Below is a small trained network, with its code and all its weights. Each question gives an input and a class and asks what happens when units are switched off, that is, made to give their printed mean instead of their output.

import numpy as np


def w(rows, s, z=0):
    codes = np.array(rows[::2]) - 128.0
    scale = np.full(codes.shape[1], s)
    scale[-1] = z or s
    return codes * scale


def f(y):
    return np.maximum(y, 0)


def log_softmax(a):
    a = a - a.max(-1, keepdims=True)
    return a - np.log(np.exp(a).sum(-1, keepdims=True))


def net(x, mask):
    res = np.array(x, float).reshape(1, 8) / 4 @ E
    y = f(res @ A[0][:, :-1].T + A[0][:, -1])
    res = res + np.where(mask, y, B[0][:, -1]) @ B[0][:, :-1]
    return log_softmax(res[-1] @ U[:, :-1].T + U[:, -1])


A, B = {}, {}
E = w([
[115,45,138,88,80],'x0',
[129,155,135,160,156],'x1',
[138,127,163,254,182],'x2',
[147,156,97,127,123],'x3',
[162,169,246,148,95],'x4',
[79,123,145,87,192],'x5',
[43,131,76,204,99],'x6',
[133,169,162,88,227],'x7',
],0.0087)
A[0] = w([
[102,153,55,107,184,14],'n0',
[134,96,92,151,183,254],'n1',
[82,24,150,84,158,114],'n2',
[116,115,146,1,154,16],'n3',
[76,125,105,162,45,204],'n4',
[114,210,216,138,193,92],'n5',
[153,108,127,67,120,98],'n6',
],0.019,0.0025)
B[0] = w([
[149,53,119,176,138,208],'n0',
[106,145,82,131,178,189],'n1',
[58,169,177,178,197,215],'n2',
[89,68,188,65,21,249],'n3',
[60,155,82,159,40,227],'n4',
[142,250,151,159,127,238],'n5',
[167,151,100,78,97,193],'n6',
],0.022,0.015)
U = w([
[92,83,97,167,108,190],'0',
[193,98,199,140,153,67],'1',
[94,224,120,103,181,126],'2',
[179,98,157,96,167,2],'3',
[112,63,149,1,121,142],'4',
[170,152,216,142,122,231],'5',
[188,161,141,104,56,127],'6',
[186,100,44,148,219,68],'7',
],0.0082,0.0058)

Each question gives the input, the list of numbers given to net, and the class t.
The units are the neurons (one row each of A and B). Each row of codes is followed by its name. A weight is (code - 128) times the scale printed after its matrix; where a second scale follows, it is the last column's (A, B and U).
mask holds one flag per neuron, in row order. A switched-off neuron (its flag False) gives its mean, the last column of its row in B, instead of its output. The means were averaged over made-up inputs and are rounded, as every weight is.
A unit's drop is (log p(t) with every unit on - log p(t) with that unit switched off) / (log p(t) with every unit on - log p(t) with every unit switched off).
The circuit of an input: a set's keep is (log p(t) with only the set's units on - log p(t) with every unit switched off) / (log p(t) with every unit on - log p(t) with every unit switched off). Starting from all 7 units, units are removed one at a time, each time the one whose removal leaves the highest keep (on an exact tie, the one counted first), for as long as the keep stays at least 0.8.
units of the circuit, in order: the units of the circuit, biggest drop first
most important unit: the unit with the biggest drop
k most important neurons: the k neurons with the biggest drops, biggest first
drop when u is switched off: that unit's drop, to one decimal
input [7,-6,5,-3,0,1,-1,2], class 2: units of the circuit, in order	n2
input [-2,3,-2,5,2,-7,5,-2], class 0: 3 most important neurons	n5, n4, n6
input [0,0,-1,6,7,2,-8,3], class 6: 2 most important neurons	n5, n2
input [-6,-2,7,4,8,1,0,1], class 2: 2 most important neurons	n5, n3
input [0,-5,7,-8,5,1,-6,2], class 2: 3 most important neurons	n3, n5, n0
input [1,0,4,-7,4,7,2,-7], class 2: 2 most important neurons	n3, n0
input [-4,1,-8,-3,5,3,-2,7], class 6: 2 most important neurons	n5, n3
input [-4,-3,1,4,-6,-2,-3,3], class 7: 2 most important neurons	n3, n4
input [-7,-1,-1,7,8,-6,8,-4], class 0: 3 most important neurons	n4, n5, n6
input [-4,-5,1,8,7,-8,-7,7], class 2: 2 most important neurons	n5, n3
input [-4,-5,-4,-7,-6,2,2,3], class 4: 2 most important neurons	n3, n4
input [-8,-6,-7,2,-8,1,5,6], class 0: 2 most important neurons	n0, n1
input [4,-3,-1,4,3,-8,3,-1], class 0: 3 most important neurons	n5, n4, n6
input [-8,0,1,-4,-3,6,6,0], class 7: 2 most important neurons	n0, n3
input [4,5,-6,-2,-8,-3,1,4], class 4: most important unit	n3
input [-6,-1,3,-5,-7,4,4,0], class 7: drop when n3 is switched off	0.3
input [-5,2,5,6,6,-4,3,1], class 2: drop when n0 is switched off	0.1
input [0,8,-7,-5,-8,-2,6,6], class 0: drop when n0 is switched off	0.3
